Here is a tiny trained network, its code and every weight. The questions are about switching its units off for an input and a class, where a switched-off unit gives its printed mean instead of its output.

import numpy as np


def w(rows, s, z=0):
    codes = np.array(rows[::2]) - 128.0
    scale = np.full(codes.shape[1], s)
    scale[-1] = z or s
    return codes * scale


def f(y):
    return np.maximum(y, 0)


def log_softmax(a):
    a = a - a.max(-1, keepdims=True)
    return a - np.log(np.exp(a).sum(-1, keepdims=True))


def net(x, mask):
    res = np.array(x, float).reshape(1, 3) / 4 @ E
    y = f(res @ A[0][:, :-1].T + A[0][:, -1])
    res = res + np.where(mask, y, B[0][:, -1]) @ B[0][:, :-1]
    return log_softmax(res[-1] @ U[:, :-1].T + U[:, -1])


A, B = {}, {}
E = w([
[165,170,147,91,129,157,44,64,158,172],'x0',
[117,80,115,4,133,128,163,133,123,133],'x1',
[98,213,108,122,127,120,138,171,57,174],'x2',
],0.015)
A[0] = w([
[121,107,127,75,122,131,141,128,123,121,84],'neuron 0',
[124,99,127,3,128,124,161,136,115,125,112],'neuron 1',
[131,162,133,253,125,125,110,114,142,112,99],'neuron 2',
[125,104,115,136,126,92,110,117,108,131,124],'neuron 3',
[138,8,130,161,122,132,116,87,199,92,108],'neuron 4',
[128,125,123,133,131,127,135,125,127,121,252],'neuron 5',
[114,75,126,170,130,120,213,188,94,95,111],'neuron 6',
[115,110,120,155,122,120,183,148,116,120,79],'neuron 7',
[133,167,128,102,128,135,82,87,153,150,80],'neuron 8',
[140,171,136,80,130,120,72,87,152,145,120],'neuron 9',
[112,222,118,105,123,128,154,169,61,151,128],'neuron 10',
[120,184,122,111,129,128,143,144,92,139,92],'neuron 11',
],0.022,0.019)
B[0] = w([
[122,126,108,171,152,134,129,133,122,132,159],'neuron 0',
[131,132,99,212,141,129,132,141,126,172,218],'neuron 1',
[128,124,87,209,152,133,135,143,125,167,250],'neuron 2',
[121,119,118,108,143,122,114,119,137,145,134],'neuron 3',
[133,142,153,89,175,70,183,128,114,87,253],'neuron 4',
[97,125,198,75,5,128,128,185,143,231,221],'neuron 5',
[133,133,112,107,118,176,74,79,130,92,250],'neuron 6',
[146,126,110,110,153,149,102,74,116,127,177],'neuron 7',
[131,116,102,108,136,160,106,76,121,99,177],'neuron 8',
[130,134,125,103,113,161,86,95,123,107,198],'neuron 9',
[136,128,156,98,161,74,178,127,124,95,241],'neuron 10',
[130,129,138,114,162,106,150,133,132,99,177],'neuron 11',
],0.033,0.026)
U = w([
[139,161,158,81,164,71,193,104,104,76,110],'0',
[126,142,62,215,141,144,137,115,110,175,116],'1',
[147,146,98,74,105,205,58,43,109,72,124],'2',
[83,134,189,78,4,131,134,152,141,178,254],'3',
[137,106,111,121,110,122,99,174,145,82,94],'4',
[94,120,107,114,130,151,113,141,153,51,87],'5',
[140,119,104,115,110,157,141,129,166,59,93],'6',
[153,88,126,126,100,145,122,197,148,72,95],'7',
],0.011,0.0085)

Each question gives the input, the list of numbers given to net, and the class t.
The units are the neurons (one row each of A and B). Each row of codes is followed by its name. A weight is (code - 128) times the scale printed after its matrix; where a second scale follows, it is the last column's (A, B and U).
mask holds one flag per neuron, in row order. A switched-off neuron (its flag False) gives its mean, the last column of its row in B, instead of its output. The means were averaged over made-up inputs and are rounded, as every weight is.
A unit's drop is (log p(t) with every unit on - log p(t) with that unit switched off) / (log p(t) with every unit on - log p(t) with every unit switched off).
The circuit of an input: a set's keep is (log p(t) with only the set's units on - log p(t) with every unit switched off) / (log p(t) with every unit on - log p(t) with every unit switched off). Starting from all 12 units, units are removed one at a time, each time the one whose removal leaves the highest keep (on an exact tie, the one counted first), for as long as the keep stays at least 0.8.
units of the circuit, in order: the units of the circuit, biggest drop first
unit that matters most: the unit with the biggest drop
top k neurons: the k neurons with the biggest drops, biggest first
drop of u: that unit's drop, to one decimal
input [2,6,-5], class 1: units of the circuit, in order -> [neuron 1]
input [7,2,-5], class 2: top 2 neurons -> [neuron 9; neuron 10]
input [-6,-8,-7], class 1: top 2 neurons -> [neuron 2; neuron 10]
input [6,6,-2], class 1: top 2 neurons -> [neuron 1; neuron 6]
input [-6,-5,3], class 2: top 3 neurons -> [neuron 6; neuron 1; neuron 7]
input [3,3,-2], class 3: top 2 neurons -> [neuron 2; neuron 6]
input [-8,6,6], class 2: top 2 neurons -> [neuron 6; neuron 4]
input [-4,-2,-3], class 2: top 2 neurons -> [neuron 10; neuron 6]
input [6,-4,5], class 2: top 3 neurons -> [neuron 4; neuron 9; neuron 8]
input [-8,8,-1], class 1: top 2 neurons -> [neuron 1; neuron 0]
input [-2,-3,-2], class 3: top 2 neurons -> [neuron 1; neuron 10]
input [0,2,2], class 3: top 2 neurons -> [neuron 4; neuron 2]
input [1,8,-3], class 1: drop of neuron 1 -> 0.8
input [0,-8,-1], class 1: drop of neuron 2 -> 4.7
input [-3,-1,-3], class 3: unit that matters most -> neuron 10
input [8,5,1], class 2: drop of neuron 9 -> 3.9
input [7,2,4], class 2: drop of neuron 9 -> 0.1
